Below are the code and all the weights of a small trained network. Each question names an input and a class and asks about switching units off, where a switched-off unit gives its printed mean instead of its output.

import numpy as np


def w(rows, s, z=0):
    codes = np.array(rows[::2]) - 128.0
    scale = np.full(codes.shape[1], s)
    scale[-1] = z or s
    return codes * scale


def f(y):
    return np.maximum(y, 0)


def log_softmax(a):
    a = a - a.max(-1, keepdims=True)
    return a - np.log(np.exp(a).sum(-1, keepdims=True))


def net(x, mask):
    res = np.array(x, float).reshape(1, 4) / 4 @ E
    y = f(res @ A[0][:, :-1].T + A[0][:, -1])
    res = res + np.where(mask, y, B[0][:, -1]) @ B[0][:, :-1]
    return log_softmax(res[-1] @ U[:, :-1].T + U[:, -1])


A, B = {}, {}
E = w([
[136,180,56,135,76,251,145,189,165,170,78],'x0',
[154,87,115,69,129,115,45,133,76,216,74],'x1',
[250,148,148,155,205,105,131,210,78,68,110],'x2',
[126,156,147,109,254,202,46,96,191,115,184],'x3',
],0.0093)
A[0] = w([
[64,102,147,64,106,101,145,75,161,154,152,177],'neuron 1',
[108,115,163,132,92,93,170,144,69,137,64,151],'neuron 2',
[202,128,203,142,169,195,177,200,97,126,85,142],'neuron 3',
[132,87,255,101,151,19,124,79,108,119,157,76],'neuron 4',
[144,163,171,151,183,162,67,167,178,121,126,138],'neuron 5',
[164,149,111,169,92,86,196,106,98,161,79,157],'neuron 6',
[75,118,146,226,122,151,189,105,203,51,184,157],'neuron 7',
[175,148,170,75,168,118,142,151,69,41,106,147],'neuron 8',
[133,62,134,177,18,55,176,165,93,157,53,107],'neuron 9',
[157,219,35,169,50,226,102,236,138,164,112,120],'neuron 10',
[119,158,127,104,171,196,95,55,180,137,155,149],'neuron 11',
[187,81,110,211,112,149,193,97,193,73,183,49],'neuron 12',
[206,144,135,115,149,106,159,188,138,95,114,58],'neuron 13',
[199,121,203,162,120,163,112,160,104,137,164,248],'neuron 14',
[144,196,185,126,115,125,210,60,113,64,193,124],'neuron 15',
[143,35,180,139,142,26,88,50,64,95,200,68],'neuron 16',
[143,137,127,113,103,115,32,126,68,185,136,127],'neuron 17',
[43,167,115,80,69,165,115,101,141,130,126,97],'neuron 18',
[193,22,70,63,128,99,44,115,160,192,74,111],'neuron 19',
[148,222,74,181,119,161,241,142,208,103,177,90],'neuron 20',
[180,112,97,89,141,208,144,131,131,189,78,162],'neuron 21',
[25,87,134,114,92,155,125,43,121,161,146,230],'neuron 22',
[203,77,111,40,118,123,68,151,106,190,90,77],'neuron 23',
[144,163,176,103,181,156,35,107,182,124,177,142],'neuron 24',
[245,118,127,128,145,112,119,176,76,86,131,246],'neuron 25',
[149,133,94,103,200,180,54,71,110,146,164,98],'neuron 26',
[163,210,73,145,101,225,135,166,174,159,50,81],'neuron 27',
],0.0072,0.0017)
B[0] = w([
[118,109,182,170,70,158,75,184,125,157,86,191],'neuron 1',
[145,144,42,121,124,74,173,139,211,100,109,195],'neuron 2',
[94,111,169,177,66,196,99,148,159,167,115,204],'neuron 3',
[61,145,88,217,98,138,74,104,42,63,180,220],'neuron 4',
[161,148,72,166,122,89,101,112,213,154,31,195],'neuron 5',
[179,134,102,131,129,77,161,130,188,147,85,194],'neuron 6',
[149,211,144,107,126,162,200,167,108,215,130,212],'neuron 7',
[91,70,185,148,60,132,75,138,84,216,80,196],'neuron 8',
[193,156,72,170,70,55,168,78,175,150,71,246],'neuron 9',
[63,113,75,232,129,100,60,77,61,91,178,251],'neuron 10',
[183,136,101,161,88,68,107,108,192,153,69,204],'neuron 11',
[220,199,174,55,127,158,218,160,94,136,182,178],'neuron 12',
[127,123,165,121,49,168,78,190,144,148,82,186],'neuron 13',
[92,51,150,133,120,137,154,218,146,151,95,179],'neuron 14',
[169,179,107,65,155,127,148,123,67,200,204,186],'neuron 15',
[68,148,90,215,63,113,91,101,116,46,250,228],'neuron 16',
[202,219,124,69,223,137,188,142,75,203,180,182],'neuron 17',
[119,64,137,141,85,202,100,179,113,147,67,189],'neuron 18',
[190,226,162,89,185,224,222,134,36,220,179,206],'neuron 19',
[163,253,116,90,158,140,136,162,72,126,193,215],'neuron 20',
[100,143,127,183,165,75,122,110,61,120,206,192],'neuron 21',
[124,120,248,157,70,189,103,235,146,211,96,215],'neuron 22',
[179,242,181,138,156,170,174,97,64,197,232,202],'neuron 23',
[145,200,64,179,91,47,134,106,219,118,70,215],'neuron 24',
[85,65,152,151,58,171,113,191,163,229,111,221],'neuron 25',
[201,210,71,117,102,96,175,66,189,177,58,196],'neuron 26',
[63,96,96,221,201,134,44,79,105,39,203,228],'neuron 27',
],0.0053,0.011)
U = w([
[56,134,111,182,131,135,61,71,76,64,206,113],'0',
[197,203,185,58,173,192,212,132,67,163,181,113],'1',
[97,86,255,138,67,200,68,211,155,163,35,105],'2',
[189,151,72,133,111,49,162,60,203,125,15,103],'3',
[85,114,148,113,156,115,132,159,144,158,116,253],'4',
[140,94,213,43,173,171,136,54,122,14,78,63],'5',
[77,91,134,7,203,123,124,104,118,41,92,69],'6',
],0.008,0.0052)

Each question gives the input, the list of numbers given to net, and the class t.
The units are the neurons (one row each of A and B). Each row of codes is followed by its name. A weight is (code - 128) times the scale printed after its matrix; where a second scale follows, it is the last column's (A, B and U).
mask holds one flag per neuron, in row order. A switched-off neuron (its flag False) gives its mean, the last column of its row in B, instead of its output. The means were averaged over made-up inputs and are rounded, as every weight is.
A unit's drop is (log p(t) with every unit on - log p(t) with that unit switched off) / (log p(t) with every unit on - log p(t) with every unit switched off).
The circuit of an input: a set's keep is (log p(t) with only the set's units on - log p(t) with every unit switched off) / (log p(t) with every unit on - log p(t) with every unit switched off). Starting from the 12 units with the biggest drops (on a tie, the unit counted first), units are removed one at a time, each time the one whose removal leaves the highest keep (on an exact tie, the one counted first), for as long as the keep stays at least 0.8.
circuit, biggest first: the units of the circuit, biggest drop first
k most important neurons: the k neurons with the biggest drops, biggest first
drop when u is switched off: that unit's drop, to one decimal
input [-4,0,5,5], class 2: circuit, biggest first => (neuron 8; neuron 25)
input [1,3,-6,7], class 3: 4 most important neurons => (neuron 26; neuron 24; neuron 11; neuron 25)
input [-7,7,-8,2], class 2: 3 most important neurons => (neuron 22; neuron 1; neuron 10)
input [6,-4,8,3], class 2: circuit, biggest first => (neuron 3)
input [7,-8,-8,-2], class 1: 4 most important neurons => (neuron 20; neuron 7; neuron 12; neuron 16)
input [6,-1,7,1], class 2: 4 most important neurons => (neuron 25; neuron 3; neuron 13; neuron 16)
input [4,8,8,-4], class 1: 4 most important neurons => (neuron 23; neuron 19; neuron 17; neuron 22)
input [3,5,4,7], class 3: 3 most important neurons => (neuron 24; neuron 5; neuron 26)
input [7,-2,7,-6], class 0: 3 most important neurons => (neuron 10; neuron 27; neuron 22)
input [-4,-6,-7,4], class 2: 2 most important neurons => (neuron 22; neuron 1)
input [-1,-5,-6,-4], class 2: 3 most important neurons => (neuron 22; neuron 1; neuron 19)
input [6,6,-3,-7], class 3: 3 most important neurons => (neuron 9; neuron 6; neuron 2)
input [-2,1,-7,-3], class 2: drop when neuron 9 is switched off => 0.0
input [-2,3,-3,8], class 3: drop when neuron 26 is switched off => 0.0
input [6,4,-3,-8], class 3: drop when neuron 9 is switched off => 2.5
input [-4,-8,1,-8], class 1: circuit, biggest first => (neuron 12)
